Below are the code and all the weights of a small trained network. Each question names an input and a target symbol and asks about switching units off, where a switched-off unit gives its printed mean instead of its output.

import numpy as np


def w(rows, s, z=0):
    codes = np.array(rows[::2]) - 128.0
    scale = np.full(codes.shape[1], s)
    scale[-1] = z or s
    return codes * scale


def f(y):
    return y / 2 * (1 + np.tanh(0.7978845608 * (y + 0.044715 * y**3)))


def softmax(a):
    e = np.exp(a - a.max(-1, keepdims=True))
    return e / e.sum(-1, keepdims=True)


def log_softmax(a):
    a = a - a.max(-1, keepdims=True)
    return a - np.log(np.exp(a).sum(-1, keepdims=True))


def net(x, mask):
    ids = ['αβγδεηθλμξφψω'.index(c) for c in x.split()]
    T = len(ids)
    res = E[ids] + P[:T]
    u = 0
    for l in range(2):
        q, k, v = (res @ M[l].T for M in (Q, K, V))
        z = softmax(np.where(np.tri(T) > 0, q @ k.T / 3**0.5, -1e9)) @ v
        res = res + np.where(mask[u], z, O[l][:, -1]) @ O[l][:, :-1]
        u += 1
        y = f(res @ A[l][:, :-1].T + A[l][:, -1])
        res = res + np.where(mask[u : u + 12], y, B[l][:, -1]) @ B[l][:, :-1]
        u += 12
    return log_softmax(res[-1] @ U[:, :-1].T + U[:, -1])


Q, K, V, O, A, B = {}, {}, {}, {}, {}, {}
E = w([
[84,104,110,92,92,209,106,115,131,155],'α',
[166,150,77,163,158,63,215,234,3,124],'β',
[172,213,133,113,78,126,53,56,152,144],'γ',
[203,77,195,118,29,150,176,184,56,153],'δ',
[37,185,184,160,197,70,73,141,125,9],'ε',
[54,100,125,92,120,148,87,114,116,190],'η',
[93,87,93,92,115,173,107,102,162,162],'θ',
[105,66,81,94,155,131,112,74,167,138],'λ',
[149,170,162,126,139,203,75,222,217,116],'μ',
[216,147,112,128,120,75,145,46,60,56],'ξ',
[218,185,165,161,189,58,138,191,142,103],'φ',
[49,48,206,130,110,94,156,200,62,89],'ψ',
[102,85,102,90,134,193,115,98,130,118],'ω',
],0.019)
P = w([
[149,146,147,167,135,137,149,112,122,145],'0',
[125,126,155,92,141,93,137,117,137,136],'1',
[130,120,132,143,100,104,165,128,173,122],'2',
[134,142,195,108,171,152,169,89,115,155],'3',
[164,147,90,150,126,116,56,143,102,135],'4',
[137,180,113,73,116,83,174,154,127,150],'5',
[139,137,150,220,148,179,116,106,94,161],'6',
[160,121,161,61,146,109,80,123,122,121],'7',
[146,167,49,128,102,91,96,169,141,123],'8',
[132,99,141,217,111,143,158,106,174,136],'9',
[178,119,116,142,142,127,20,134,99,126],'10',
[163,176,120,5,129,83,117,152,116,125],'11',
[130,170,149,98,108,94,212,137,131,149],'12',
],0.017)
Q[0] = w([
[126,85,252,90,93,125,119,89,186,94],'0.h1',
[79,100,149,178,120,144,212,92,154,147],'0.h1',
[105,147,111,69,104,112,201,132,144,145],'0.h1',
],0.021)
K[0] = w([
[168,80,102,226,140,153,8,143,93,132],'0.h1',
[112,132,193,238,186,187,194,62,107,180],'0.h1',
[92,125,68,246,33,108,185,123,203,107],'0.h1',
],0.014)
V[0] = w([
[111,120,216,140,191,126,91,144,2,86],'0.h1',
[185,116,66,140,192,92,126,91,179,63],'0.h1',
[115,182,170,99,152,32,31,119,161,187],'0.h1',
],0.0072)
O[0] = w([
[116,185,85,25,113,101,179,151,136,113,130],'0.h1',
[77,142,49,225,121,177,165,106,170,116,131],'0.h1',
[101,127,176,192,103,122,249,121,150,161,254],'0.h1',
],0.011,0.0078)
A[0] = w([
[104,141,163,84,144,124,139,255,119,78,47],'0.n1',
[177,102,165,171,164,134,104,119,83,147,1],'0.n2',
[96,151,146,114,162,157,132,143,104,200,135],'0.n3',
[171,200,118,165,153,152,136,125,145,142,127],'0.n4',
[124,2,99,103,136,174,47,89,124,157,40],'0.n5',
[10,53,48,98,114,218,88,79,141,164,47],'0.n6',
[203,65,78,144,77,146,138,158,80,197,249],'0.n7',
[136,164,52,67,162,153,101,81,127,179,94],'0.n8',
[240,155,168,112,140,126,105,138,147,156,112],'0.n9',
[230,154,138,140,123,103,204,132,142,71,61],'0.n10',
[158,135,182,171,92,90,181,98,97,126,129],'0.n11',
[45,62,69,82,123,111,159,137,100,191,117],'0.n12',
],0.0091,0.0067)
B[0] = w([
[93,76,101,254,102,138,108,105,144,119,171],'0.n1',
[158,170,73,133,89,90,155,164,142,113,128],'0.n2',
[141,69,78,124,112,101,135,138,185,85,162],'0.n3',
[136,102,168,120,102,103,79,129,165,146,193],'0.n4',
[113,131,145,80,108,146,82,235,61,251,151],'0.n5',
[175,140,34,247,250,116,71,106,94,98,177],'0.n6',
[102,104,182,23,175,131,195,101,136,92,201],'0.n7',
[120,142,93,111,60,55,96,179,148,46,152],'0.n8',
[84,151,88,170,112,135,170,123,191,139,183],'0.n9',
[185,120,162,127,184,114,59,139,91,162,195],'0.n10',
[104,134,38,76,110,120,56,132,137,61,248],'0.n11',
[180,144,128,122,109,201,199,98,157,85,180],'0.n12',
],0.0085,0.011)
Q[1] = w([
[27,106,163,90,68,87,145,25,178,37],'1.h1',
[2,60,136,54,73,164,86,163,122,122],'1.h1',
[111,167,24,125,62,44,160,221,19,75],'1.h1',
],0.0074)
K[1] = w([
[62,203,186,99,14,57,132,2,84,20],'1.h1',
[19,39,138,94,32,218,125,169,58,140],'1.h1',
[123,73,38,90,187,70,199,126,33,97],'1.h1',
],0.0066)
V[1] = w([
[124,83,112,131,139,142,103,92,140,116],'1.h1',
[85,79,85,114,173,1,154,85,58,187],'1.h1',
[160,56,158,132,193,90,134,219,220,105],'1.h1',
],0.0045)
O[1] = w([
[82,126,170,89,195,125,161,113,176,124,170],'1.h1',
[201,149,217,183,144,255,75,61,120,118,6],'1.h1',
[147,248,61,140,87,149,182,123,65,175,237],'1.h1',
],0.0054,0.002)
A[1] = w([
[39,159,131,149,123,174,169,225,215,165,109],'1.n1',
[39,34,119,171,161,162,197,87,71,190,141],'1.n2',
[161,222,164,103,30,109,197,97,133,114,87],'1.n3',
[187,181,176,109,196,104,83,177,136,177,96],'1.n4',
[122,59,215,113,140,167,152,195,52,240,4],'1.n5',
[98,123,122,57,99,160,190,117,76,254,151],'1.n6',
[145,105,124,145,245,128,188,189,26,126,87],'1.n7',
[100,111,175,35,73,106,171,158,135,122,82],'1.n8',
[69,108,101,132,192,136,117,82,193,153,53],'1.n9',
[68,157,196,75,85,107,68,212,113,171,57],'1.n10',
[127,114,199,205,156,173,107,93,92,179,52],'1.n11',
[137,203,71,143,168,131,39,194,158,119,3],'1.n12',
],0.0078,0.0068)
B[1] = w([
[163,81,102,93,199,144,65,96,57,147,231],'1.n1',
[218,118,140,194,50,123,98,173,98,92,253],'1.n2',
[84,52,118,128,143,130,112,149,173,121,254],'1.n3',
[135,126,85,150,102,196,120,184,160,81,218],'1.n4',
[159,165,158,89,133,127,115,170,255,20,172],'1.n5',
[99,162,156,99,146,76,189,138,99,124,205],'1.n6',
[70,136,95,123,88,44,148,137,138,223,205],'1.n7',
[162,171,196,226,159,157,86,57,131,221,219],'1.n8',
[77,134,165,156,65,130,104,150,64,135,198],'1.n9',
[39,158,115,171,70,226,163,115,22,82,170],'1.n10',
[170,139,155,212,149,79,145,63,137,141,125],'1.n11',
[128,84,240,122,154,107,134,91,118,133,233],'1.n12',
],0.0092,0.0048)
U = w([
[187,139,125,163,187,93,132,234,198,124,91],'α',
[92,132,109,81,118,157,132,218,128,110,104],'β',
[148,213,53,159,110,157,141,115,116,131,78],'γ',
[128,138,87,91,102,43,157,195,76,157,145],'δ',
[127,175,118,116,84,142,87,132,65,157,75],'ε',
[151,133,189,105,141,137,179,110,112,160,247],'η',
[119,77,76,102,179,149,192,150,169,95,121],'θ',
[114,37,95,86,183,159,54,184,102,193,172],'λ',
[30,140,121,183,224,79,123,135,109,56,67],'μ',
[220,170,87,62,119,101,66,89,56,86,133],'ξ',
[93,142,85,99,36,110,60,101,191,169,208],'φ',
[144,3,145,134,69,140,146,173,89,83,110],'ψ',
[122,142,130,179,123,109,94,145,95,175,2],'ω',
],0.0063,0.0039)

Each question gives the input, a string of symbols that net reads in full, and the target symbol t.
The units are the heads (3 rows each of Q, K, V and O) and the neurons (one row each of A and B). Each row of codes is followed by its name. A weight is (code - 128) times the scale printed after its matrix; where a second scale follows, it is the last column's (O, A, B and U).
mask holds one flag per unit, layer by layer, with each layer's heads first. A switched-off unit (its flag False) gives its mean, the last column of its rows in O or B, instead of its output. The means were averaged over made-up inputs and are rounded, as every weight is.
A unit's drop is (log p(t) with every unit on - log p(t) with that unit switched off) / (log p(t) with every unit on - log p(t) with every unit switched off).
The circuit of an input: a set's keep is (log p(t) with only the set's units on - log p(t) with every unit switched off) / (log p(t) with every unit on - log p(t) with every unit switched off). Starting from the 12 units with the biggest drops (on a tie, the unit counted first), units are removed one at a time, each time the one whose removal leaves the highest keep (on an exact tie, the one counted first), for as long as the keep stays at least 0.8.
circuit, biggest first: the units of the circuit, biggest drop first
unit that matters most: the unit with the biggest drop
k most important neurons: the k neurons with the biggest drops, biggest first
top k neurons in layer l: the k neurons of layer l with the biggest drops, biggest first
input α γ η ω η η δ α φ ω, target ε: 4 most important neurons : (0.n5; 1.n10; 0.n8; 1.n8)
input ε α λ γ ε α γ ψ γ η δ η, target ψ: circuit, biggest first : (0.h1; 1.n2)
input γ μ φ ω, target ψ: circuit, biggest first : (1.n2; 0.h1)
input μ θ η η, target δ: unit that matters most : 1.h1
input α ξ ε η α ε γ ψ δ α γ θ, target ε: 2 most important neurons : (0.n5; 1.n10)
input η ψ γ α η μ ξ β β γ α, target ξ: top 2 neurons in layer 0 : (0.n6; 0.n8)
input γ ψ ε γ γ θ γ α η, target α: circuit, biggest first : (0.n5; 0.h1; 1.n5; 0.n11)
input δ α α, target ε: circuit, biggest first : (0.h1; 0.n5; 1.n10)
input ω φ β α, target λ: circuit, biggest first : (0.h1; 0.n5)
input θ ψ γ ω β γ α θ η η, target β: top 2 neurons in layer 0 : (0.n5; 0.n11)
input ψ γ γ α ε ε ε δ η α, target θ: circuit, biggest first : (0.h1; 0.n12; 1.n3)
input η γ β α α ω, target ξ: 2 most important neurons : (0.n8; 0.n6)
input φ η ε μ δ η, target θ: circuit, biggest first : (0.n12; 0.h1; 1.n3)
input ψ λ β φ α, target ω: unit that matters most : 0.n6
input γ θ β φ φ η θ ψ ω η η γ λ, target η: top 2 neurons in layer 1 : (1.n8; 1.n6)
input ω γ η γ λ ε δ α, target ω: top 3 neurons in layer 0 : (0.n6; 0.n11; 0.n5)
input ψ ψ φ θ, target φ: 2 most important neurons : (0.n8; 1.n8)
input ε α ξ α ψ ψ λ, target β: top 2 neurons in layer 0 : (0.n5; 0.n11)
input γ γ α α ε ξ δ, target η: top 2 neurons in layer 1 : (1.n8; 1.n6)
input μ γ η, target δ: top 2 neurons in layer 0 : (0.n6; 0.n11)
input γ θ γ α γ μ γ ω λ, target δ: 2 most important neurons : (0.n5; 0.n11)
input γ ω η, target ψ: unit that matters most : 1.n2
input α α δ α γ ε η λ β ψ φ η, target ξ: circuit, biggest first : (0.h1; 0.n6; 0.n8)
input ε ω η γ γ ω γ ξ φ γ α η ξ, target ξ: circuit, biggest first : (0.n11; 0.n10)
input ξ γ γ φ η γ γ γ φ γ γ γ δ, target η: circuit, biggest first : (0.n7; 1.n8)
